Each row is followed by its tier, which names the range that a hidden value of the row falls in. A new part has a new value, new ranges and new names.
[  69  196  232  328   11    9 -247  225  -12 -134  316  162   -5 -436
 -297  123 -236   68   -4  491   94   -8  287 -333  -85   -5 -201   65
  156   22 -143   78  179 -169 -101  129  -90  -16 -124 -211  142] | X
[-195  150   30 -342  -61  -25  -26 -134  336  212 -446  186 -308  265
  208  139  546   47  124 -358 -160   62  228  -10  -96 -289 -304 -141
   48  102 -128 -167  -24 -265 -293  189  -91 -153 -164  -17 -125] | H
[-168  121  -21  -85 -124  -13  178   93  -29   85 -180 -267  172  250
   10    3  -89  -50 -133 -276   -6   91 -278  -19  -13  -73 -291   43
 -243  163  153   58   84   17  156   12  -96  -11   10   -9   50] | H
[  15  289  101 -177   43  -35  147   13    8  146 -281 -314  260  147
  129  206   40   -3 -178 -374 -104  164  -85  -16 -169 -321 -493   90
 -149  251   55 -144   -8  -70   99  183 -156   -5   28    8  104] | L
[  84 -116  123 -139  -69  -84   56 -156   60   59 -169 -100  -17  100
  -48   98  140   90   86  -39  -80  -32  178  -38 -265 -215 -112  120
  -57  259  117  -94  -37   30   35 -160  -54 -107  323 -152   96] | Y
[-391  246  -22  161 -133   10   29  205 -142   16  158   58 -200 -133
 -348  -74 -468 -129 -452  123  132   16 -268 -158  181  203   -9   -6
  -72  -77  133  397  171   14   72  -38  -97  163   77   61  214] | H
[ 136    8 -148 -315   79   -7   -2   -8   40 -111 -136  -74 -186  213
  227  -71  430  218  394  -12 -144   91  147   99    9  -75  -42 -110
   53   66   12 -139 -132   36  -47   27 -110 -174  121  -28 -261] | P
[-267  362 -216  432  -24 -105  -66   -6   -3 -154 -140   30  -34   49
 -213 -181 -445  -44 -176   55   55 -119 -283 -101    5  262  -72   24
 -259 -109  122  279  216  226    3 -111   49  197  -30   51  232] | E
[   8  209   69  456   36 -198    4  -39   -5 -219 -147 -116  205 -168
 -301  166 -433  -29  -63  239   72 -184  105 -333 -207  100 -270  258
 -112  -27  -43   41  144   83   66  -64   44  143   78 -170  260] | P
[ -42  -37 -369  324  -45   20  132 -103  -80 -145 -358 -160   99  332
   93 -157 -234 -152    5 -233 -127   11 -202  123  -18  -24 -136  -15
 -288 -112  -18   70  151  283   96  141  119   54  -26   83 -152] | X
[ -56   24 -141 -168  -83  161   46  191 -177  -44  163 -124 -286  -23
   20 -117 -128 -143 -236   27 -106  125  -53  143  238  -32   31 -274
  -77    1   72   91 -139 -125  229  290  -10   13  116   54 -367] | H
[ 225  406   59 -197  173  -46   -9   57   73  -64 -215 -282  161   99
  295  149  214   53   23 -232 -186  112   77   24 -113 -225 -450  -48
  -82  205  -64 -264  -98 -163  117  335 -150  -22 -126  -34 -125] | E
[ 155  109  170  163  118   67 -200  266  -76 -110  361   89  -84 -145
 -162  -70 -163  176  161  484   44  102  141 -166  110  103   30   91
  217  -88  -89   94  100   63  -66  -97 -156  -37  -11 -172  112] | Y
[ 284  190  438 -445   50  -48   45  162  -81   -3  288 -290 -164  -98
   41  160   25  -73 -342   49 -126    9  128  -36   21  -65  -39   28
   73  339   91  -75 -189 -308  459   44 -277   39  274 -197   -1] | J
[-228   54  -64  115 -168  -25 -118  110  -53  -72  123  351  -82 -393
 -286  105  187  244  222  236  188   74  170 -339 -185  -63 -237   39
  201  117  -34  220  384  -93 -393   66 -198 -210  -45  -23  171] | E
[ 125  -29   92  251   25  -65   95  146 -251 -231  113 -239  122   53
 -216  -98 -483 -137 -238  195   35  -56 -182  -88   77  295   93  303
  -45  -43   33  225  187  234  378 -176 -131  168  235 -111  222] | Y
[ 227   52   -7 -143   63   96  119 -208   64  150 -410 -246  -94  364
  362   97    7 -238 -149 -481 -389  100  149  234  -25 -388 -249  -95
 -165   43 -158 -334 -174 -140  182  359  140   45   -5  -48 -363] | F
[-109    3 -249   85   -4  109  -76   48 -248   -9   -9   95 -121   -3
 -169 -266 -178  112    3   56   -1  186 -146   97  104  135  108  123
   36  -96   73  205  214  238 -124  -94  -21   18  239  100  112] | P
[  16 -202 -185  224 -101   -3   49  -48  102 -206 -273  -25  -81  308
   93  -85   13 -146  216  -12 -116 -105  100    3   11   20  -69  -86
 -136 -127 -162  -21   73   59   56  148  106  -58 -148 -107 -322] | L
[ 216  262  243   99  266 -100  119 -133   17   77 -267 -266  127  137
  -12  255 -308   -2 -149  -41 -140   38  134 -116 -120 -200 -256  269
    2  -47  -73 -184 -131  165   89 -107  -45  175  236 -114  254] | F
[ 196  285 -136 -169  237   41 -231 -247  112   60 -469    3 -212  263
  280 -182  194   49  -13 -309 -355  107  138  363  -65 -117  -47  -26
  -67   26  -56 -271 -134   34  -80  154   88   88  132   70  -88] | E
[-265  -61  -69  -57  -45  103    2   75  -87  142  -10  187 -301   48
 -212  -97  -64   87  -43  110   39  176  -16  -16  150    5   90   40
  151 -151   33  211   68  146 -217 -135  -97  -27  227   67  118] | L
[ -73 -110 -110   31   29  -35  165 -158   25   13 -363 -113 -171  385
   -9  -56 -136  -93  -53  -96 -125  -25  -17   84   44  -13   55   71
  -97 -162   17   27 -101  270   68 -148   46   81  280    8  -11] | X
[ -77   52 -375   43 -106    9   76   22 -120 -155  -93 -143   86   95
   64 -146   55  117  180 -102  -20   80 -205   65  -92  -76 -176 -149
 -246  149  201  101  102  178   24   92  -31 -117   64   97 -151] | E
[  15  283  -86  -61   67   28 -132   91  -68   53  -29 -117  189  110
    7 -206   25  304  154  -59  -12  206 -231   86  -84  -17 -168   94
 -132  209  237   18  117  197  -83 -167 -123  -61  105   16  229] | E
[ -42   78  176  162  -64  -69  -98  283 -131 -148  525  150  -23 -312
 -381   -6 -109  323  218  576  264   14    1 -397  -50  163   18  159
  199  115  140  339  295  130 -113 -367 -319 -133  118 -175  383] | J
[-301 -148 -139  207 -254    0   14  140  -22  -79   70  318  -66  -28
 -200  -26  158  151  327  137  194   53  -31 -300  -52   34 -137   48
  126  -11  -64  327  489   73 -331  -57 -204 -245 -189  -35  107] | X
[ -93   83    2   70   39   -7 -113 -214   86  170 -276  125 -188   57
 -158  -25 -105   75  -81   -7  -99   28  146   39 -155 -153  -32   97
  -31   -1   63  -19  -32  140 -204 -153   81   55  299  -14  221] | X
[ 114  137  289 -271   20 -112   64  112  109  -44  158 -219 -191  163
   31   61   59   45   -7  155  -56  -93   59 -104   40   20    6  -46
  -31  178  140  -20 -212  -79  286 -207 -194  -20  161 -222   -7] | J
[ 349  160  206  427  182 -147  -56  -64  -68 -206   41 -194  267 -161
 -216  135 -437  110   57  366   -8 -110  182 -246 -267  -18 -154  298
  -41   61   12  -64   50  237  126 -218   -5  117  244 -243  317] | F
[-155  185  -35 -405 -140   47  -88 -125  189  237 -287   67 -320  183
  184  -43  361  -18 -100 -423 -214   73   61  181  -74 -236 -182 -212
 -146  273   86 -132  -60 -314  -71  197   15  -89   -6    7 -179] | E
[ 138  156  164  126   28   16 -175  216 -145 -157  431   -6 -187 -137
 -198 -194 -345   12 -151  392   10  -34  -48  -64  138  271  208   56
   35   35   90  211   95   34  230 -173 -119   99  138 -163  136] | J
[   0  -85  174 -338 -112   12  169   88   61   55  -37    5 -213   50
  135  293  387  -69   41 -136  -84   84  275 -161   -5 -285 -269  -75
  194  123 -201  -73   20 -340    7  296 -239 -198  -92 -110 -243] | Y
[ 124   60  114 -296   68   34 -193   79   57   -2   39  200 -225  -91
   65   33  490  249  250  111  -71  154  316  -29  -76 -139  -87   -6
  295  149 -103  -77   49 -145 -230   94 -257 -200   46  -66   -9] | L
[ -79   40 -270 -100 -119   74  -78  -20  135    0 -230   72 -124  357
  273 -225  372   79  291 -291 -149   97  -92  172  -20 -109 -146 -221
 -165  118   18  -19  140   -7 -133  155  -23 -190 -234   31 -259] | L
[  55  307  281   31   46  -76  -84  203  101  -64  185  158  -26 -199
  -24  279  200  165  183  188   67   52  240 -409  -94 -117 -367   61
  270   94 -219   24  243 -228 -191  126 -334 -140 -306 -175  144] | J
[   7   30 -146 -144   37  121 -143   74 -107  -41    4   86 -334  109
   27 -293   41   25  -32   29 -128  130  -29  215  200  148  199  -60
   63  -66   12   88   21   52    9   33  -49   19  153   54 -118] | E
[-100   62 -246 -198 -126  100 -102  -10  116   62 -224   83 -158  312
  254 -224  391   96  256 -318 -154  138  -76  192    3 -109 -144 -208
 -140  144   33  -49  119  -83 -151  164  -11 -188 -193   30 -261] | E
[ 260  281   92 -146  231 -131   47   86   95 -205    8 -221  -53  223
  235   70  204  173  250  113 -107  -10   73  -80    7  -24 -128  -47
   43   47  -10  -96 -159  103  135  -60 -259  -44    4 -104  -53] | J
[-171  294  -98  229 -101 -111  -33   65   36 -113   20    4   54   86
  -80 -114 -113   87   32   -7   75  -64 -274 -150 -103  103 -170   -3
 -213  141  169  247  287  136   -2 -134 -133  -12 -126  -22  221] | Y
[  87  -47 -140  -63  -45  138  160  -86   14   93 -239 -222 -151  446
  302  -69  -87 -216  -41 -356 -295   93  -43  220  131 -229 -105 -195
 -229  -44  -59 -151 -118  -21  198  226  152    5  -60  -37 -435] | F
[ 258   73  291  376  108 -122  -34  117 -207 -248  299 -104  162 -388
 -392  175 -480   57  -93  547  112  -87  198 -361 -157   97  -63  341
  139   33  -27  120  144  131  165 -176 -144  105  290 -236  363] | J
[ 108  -14  235  538   -7 -129  121   73 -115 -218   35  -21  232 -203
 -306  305 -444 -116  -38  283  119 -106  174 -493 -132   52 -270  370
  135 -113 -273  124  374   49   57    0 -116   78  -69 -240  264] | F
[  -8   47  134  151  -57  -11   21  148   55  -92   78 -174  -44   25
 -140   43 -317 -127 -106  251  -11  -94   79 -140   63   20 -107  -69
 -143  -23   16   11 -126  -76  222   34   50   56    7 -201 -116] | L
[   4  170 -134   81   68   39 -191  -38 -201  -51   -4  110 -146 -234
 -201 -157 -175   97 -171  111  -48  101   21   84  -66   55   55   97
   37   42   93  126  121  123  -78    4  -22   92  335   88  190] | E
[ -58  327  -77   -7   13  -65 -145   67  -77  -39   92  -62   41  -29
 -141 -212  -83  287   77   98   54   54 -225  -15  -89  137  -44   89
 -147  217  317  143  125  175  -21 -292 -109   -6  207  -18  299] | P
[ -30   70  260  224   12  -74  168   89  -76   -7  -53 -100  122 -130
 -246  343 -344 -145 -252  108   60    7  143 -353  -65 -103 -319  277
  114  -72 -190   64  144  -47   66   88 -139   87   45 -132  224] | Y
[  31  171  370 -270    7  -58  157  223   51   26  105 -103  -88  -72
   35  397  176  -51 -110   21   -5   65  227 -313   22 -204 -357   21
  222  114 -185  -46  -18 -348  100  231 -341  -86 -112 -159  -33] | Y
[ 255  167  101 -290  136   43    9  330 -190 -168  320 -257   -6  -26
  116  -37  111  130   22  172  -46  181  -39   25  135   17  -49  -38
  113  150   64   23  -82  -15  261   97 -335  -68  117  -39  -92] | X

Part 2:
[  -2  -91  234  -39  -21  122  -97   51  179   80  131  216   97   -9
  103 -154   67 -136   64  -25 -140  -17   61   59  225  132  -81   53
  -90   45   22  157   11   78  103  247   96   24   40 -213  124] | z393
[ 116  173  188 -169  -42   27   92  157  -86   25   37  194  -11  -63
  133 -113  -80   34  -83  112  -55 -115 -135  216   73 -206   27  114
 -295   39   69 -165   48 -130  -34  299  -15  -61 -145 -259  -52] | z393
[-211  323   59  -11   97  286  105 -161   45 -179  -54   37   52  186
   58  -82 -204  -16  253  -70 -113  304  273   86  171  119  434   31
  110 -208   40   54  -19 -197 -199   95  375  -72   71 -218  -95] | z58
[ 128 -120   24 -195  162 -131   76  207   56   45  -56   18  -16  -52
   53  140   -5  142 -232  202  131  -63  -97   75   78 -147  -50   52
  -67   49  -17 -200    9   58  332   24  -93 -185 -180  -64   -6] | z437
[-150  449  -14 -165   98   33   94  188   29  244   39  -51  159   52
 -271 -113 -341  244  505  103  -84  178  171  126   73 -166  -88   20
 -209 -283 -193   15 -216 -119 -183  467  413  103   75 -216   -9] | z437
[ 100 -146  236 -277  202   63 -108   96   -6   -3 -158  249  -54   38
  -26  139  -24  -45 -154  197  -46  131  137  212   78  -44  349    3
  150   -1   21 -268  254  -62  317  161  -14 -166   16 -258   47] | Z402
[ -51    5 -167 -152  187 -275  261  215   45  -45 -299  -85  -36 -133
  -65  300  111   99 -186  227  175   83   79   83  120 -140   59  130
   65  130  -67  -53 -139  169  171 -311  -17 -177 -124  217  -10] | Z144
[-122  176  -39  -16  -31  215  111 -179   16   -2  -14   16 -102  188
   90  -57 -122  -53  208  -36  -46  191  226  162  135  116  264    3
  -60 -164   74  -18   80 -140 -223  199  308   93   95  -38  -56] | z493
[  31  -18  197   70  -40  -74   39    3 -107  117   27  -84   99 -205
  156   74   45 -175  235 -219  -69   18 -127  -71   49   77 -190  117
 -164    2   55   77 -144  -33 -152   42   75  -75 -118 -179  -83] | z58
[ 182 -411  213   59  -92  100  -73 -183  129   15   77  -14 -354  -28
  404    5  263 -282 -293   22   47 -113  -72  111   14  326   23   27
  -21  124  213 -234  140  105  201 -112 -299  -95  -17   11   22] | z225
[-166  329  158  -27  -88  285   58  -30  174   38  256   46  -71   28
   83 -284  -52  -80   66  180 -150   90  194   93  -12   50   27   -6
 -101  -15   26  107 -251  -32 -308  186    3  205  143 -230   49] | z493
[ 112  292   98 -256  -15  -14  176  174 -263  101   41   93 -168  -44
   42   -5 -335  180 -129  192   12 -107 -158  259  -75 -333  101   23
 -357  -39   62 -361   57 -231 -188  376  -37   21 -139 -238 -179] | Z402
[  -2   44   -5 -229  141  -28  129  146  116  -41 -114   87  -70  -10
  -31   85   56   30 -197  311   65  120  167  192   36 -111  207   63
   69   96  -28 -115  -37   42  178  -59  -37  -71  -21  -22   49] | z493
[  66  -18   29   63  -45 -137  130   98   13  155  187 -205   67 -171
  205   13  -23   44   68 -105   79 -146 -266 -139   39  -12 -431   85
 -303   16   16   54 -263   51  -41   49  -16  -50 -222  -63  -88] | z393
[ 101  -62  -57   69  -18 -301  212  151  -36  143  114 -288  116 -260
  216  136   20   63   60 -161  153 -164 -350 -200   46  -60 -514  150
 -314   73  -14   96 -309   94    3  -65    0 -129 -318   42 -132] | z493
[-153  390  126  -66  124  283   75   36  124 -141   76   69   83   96
   83 -172 -227   18  171   74 -104  210  158   48   63  -18  259   54
   62  -86   40   72 -133 -152 -156  153  210  -12   14 -296   26] | z493
[  91 -109 -114  -81  250 -204  118   60   42 -214 -317 -377   26 -102
  258  434  423  -71  -25  163  259  304  -52 -176  -74 -143  119  272
  358   62  -30 -169 -110  -35  239 -422 -130 -465 -218   97   -5] | z58
[  36  242  116  -64  -35   47  131  -38   28  102  -74  -44 -115 -104
   87 -119   47  -65  171  114  -83   51  113  252   -3    2  -32  111
 -165 -106  -59 -146 -105  -15  -51  158   96  -63   10  -80  -46] | z493
[-199  174  294  -28   48  263  -42   73  149   80   -8  432  197  -91
   26 -177    3 -226   98   23 -331   33  273   50  357   38  -86   -4
  -13   68   19  425    5  208 -110  287  226  212  127 -215  237] | Z144
[ -44  -59  141  -72  160   91  -38   23  100  -79   61    8  152   97
   29   44  -80   54   29  -21    4  165   48  -54  120   80  195    8
  100  -91   17  -39  -63 -116  165    3   95 -208  -72 -316  -56] | z393
[  70 -516  -74  -56   16  -85    6 -268 -120   94 -120  -50  -81  144
  137  378  186  -21 -214 -106  117   49   53  -28  271  132   91  -97
    9 -150   30 -185  311    2  241   11   70 -177  -56   59 -212] | Z402
[ -30 -196   50  -45   45 -191   85  -29  -45   49 -213  -66  -18 -120
  -48  268  202 -121   10  -33   28  143  119   77  120  128  105   79
   44   22  -24  -52  -62   64   74 -227   30 -176  -11   23 -101] | Z144
[ 237  -89  162 -153  -97 -174   64  117  -76  -22   57   -8 -102  -56
  160  -39   42   86 -127   24   85 -149 -288  226   33  -50   74  202
 -310   34   37 -367   11 -175  154  125 -132 -323 -191 -211 -201] | z225
[-215  455  152  -27  144  450  -19  -33  178 -169  181   56   80  299
   49 -308 -475  116  378  -41 -140  272  191   59  115  129  415    4
   73 -269   60   29  -73 -286 -196  338  398  -11  103 -419    1] | z437
[-222 -181    8   65  104    4  -17  -73  283   91  -16 -158    1  -40
  -96  145  179 -243  229  -17  -15  334  373  -85   62  388   34   -1
  283   42  -53  276 -271  219   10 -285  124   83  220   89  134] | z58
[ -50  326   34   29   55  217  200 -141   27  219   75 -174 -246   12
   63 -143 -379  144  101  107  -27  -34  116  184  -70   80 -125 -164
 -243 -305   16 -258 -157    3 -114  171  120  101  -20  -78 -140] | z437
[ 189 -195  129 -195  217 -268   86  193 -157  -18 -351   84   94 -218
   47  362  130  -49 -143   39   79   39 -108   96   93 -170   91  157
   36  106   16 -207  117    7  350 -138  -31 -361 -269  -95  -61] | z58
[-111   -4   43  -98  -94  -44   87   43  -14  314  189  -31 -224   14
 -312   -7 -294   11  118   57    8   92  194  282 -129  214  127 -136
 -256  -21   46 -144 -211  -63 -247   59   40  308  174  -98  -98] | z393
[ 176  369  -98 -291  -79 -349  453  212 -457    0 -143 -199 -302 -159
  -25  205 -209  272 -219  261  243  -65 -285  390 -293 -459  262  174
 -458   30   67 -654 -144 -379 -302  -57 -212 -189 -307  -70 -433] | z58
[ -58 -170   20  -67    6  -81    7   -6   73  196  149 -170 -187   19
 -145  102 -143  -14  106    2   64  148  138   84  -77  275   92  -60
  -29  -29  -21  -96 -173    4  -29  -17   34   88  149  -32  -75] | Z402
[ -74  316  305 -130  -91    6   29  -46 -205  197 -246   41    0 -184
 -163    4  244 -144  274  178 -254  184  246  290    7 -137   62   98
 -137 -196 -133 -210 -119 -125 -283  187   18  -92  128 -306 -106] | Z144
[  48   -6  692  -74  101  254 -262  -95 -311  -26 -349  428  137 -138
   66  102   99 -451  233 -164 -394  232  137  204  128   61  453   72
  155  -94  185 -187  343 -252  -70  191   79 -237   25 -640    5] | Z144
[ 273 -345  443 -202  201  -36 -217  101 -217   55 -277  284   96  -98
   75  258   56 -151  -47  -57  -84   32 -123  154  117  -51  219   63
   52  -33  111 -376  393 -146  411  173  -38 -373 -180 -433  -19] | z437
[ -49  358  143 -107  -14   13  120  276  124   96   76   33 -101 -222
   13 -167  -46 -131  156  235  -77   48   58  180 -133  -82  -83  172
 -134  201   14   86 -307   63 -253  100  -49  191   62  -74  178] | z58
[-204  232  -32  169 -213  159   99  -59  241  209  506 -287  -88   34
  137 -304 -132   20  277  -37  -23  -26    5 -130  -11  216 -386  -19
 -308  -74    5  254 -474   48 -457  193   66  324  123  -40   -7] | z225
[  -1 -239   80  -22   -9  -27  -51  -84   54  117   31  -74  -63   84
  -35   76    6  -64  178 -114   25  140   94  105   87  281  138   11
  -38 -100   23 -118    4  -65   76   38  128  -74   72 -100  -75] | z225
[ -45  245   94 -128  110  195   49  123   84   13  131   73   -9   29
  144  -89 -192   79  -57  199  -41   17   13   -9   50 -164  -23   -5
  -46  -22   27    5  -51  -22  -65  280   25   68  -34 -203   68] | Z402
[-268  389  -14   30  -34  117  216   29  158   -1   90  -93  -63  -63
   40 -133  -13    8   25  187  -62   74  184   11   71    0  -69   41
  -71   19  -23  189 -380  109 -347  -63   10  145   83    6   18] | Z144
[ 102 -253    7 -160  232 -353  114  165 -159   -5 -486   -2   48 -194
  -61  490  173  -68  -41    1  125  142    2  107  136  -76  170  168
  119   92   -5 -179  112   55  304 -278   51 -345 -187   82  -52] | Z144
[ 137 -442   70 -169  147 -248   28  142  -33   41  -95   47  153 -164
  106  399  352  -16 -474  155  139  -50 -125 -148  136 -192 -156   17
   49  175   -3  -62   17  135  403 -216 -288 -257 -269  -97  -42] | z493
[  98 -343   45 -116   49 -149  -98  242  241  -91   14   99  107   -4
  164   86  298 -151   -2    4   98   71  -84  -33  210   74   42  271
   95  284   35  162   55   82  293    9    6 -153  -40   15  220] | z393
[-204  134  124   12 -110  288  -76 -120  190  139  301  -27 -156  154
   -9 -226 -134 -123  284   30 -141  194  275   78    6  288  115  -60
  -33 -101   28  108 -153  -54 -338  277  142  292  320 -168   67] | Z402
[ -59   21 -118   42  153   62  230   15  187  -67   46 -110 -153   -5
  202   53 -219   11 -137   19  145   17   37  -13   39  162   31  -16
   31   95  131   66 -136  147   64 -220   69   45 -112  160   17] | z493
[ 191 -164  424  -10 -249  167 -106 -323 -137  253   42  -32 -394 -117
  242  -57  374 -304 -175  182 -141  -78   37  288 -175  138  -43  -63
 -215 -128  109 -530   76  -85  -77  112 -429  -57   76 -284 -147] | z225
[ -53   71  -81  -42   32 -136  206  105   75   50   16 -147   -5 -125
   55   89   41   16    3   76   89   44    8  -17   39  -30 -135   98
  -91   80  -36   89 -259   94  -54 -107   25  -10  -82   75  -33] | z58
[  54 -270  166 -122  149 -215    5  146   34   15  -80  -19  139 -196
  -23  263  218  -74 -158   62   52   90  -16  -61   46    8  -10   82
  105  133  -44  -23 -159   81  287 -256 -152 -265 -136 -173  -41] | z58
[ 111  124  145 -135  176  151  -12  125   19  -88  -73  136  132  -26
  374   24   66    2  -85  142  -44  -25 -134 -101  193 -310 -105  133
   35  -13   25   -9  180  -14  159  336   35 -190 -196 -203  115] | Z402
[ -43 -156  124  -42 -136 -281  121    3  -19   70  -19 -107 -197 -139
 -211   62   43  -70   30  -78   21   64   88  301    5  346  240  108
 -163   73  -25 -169 -266   -6  -46 -286  -46 -147   93  -30 -241] | Z144
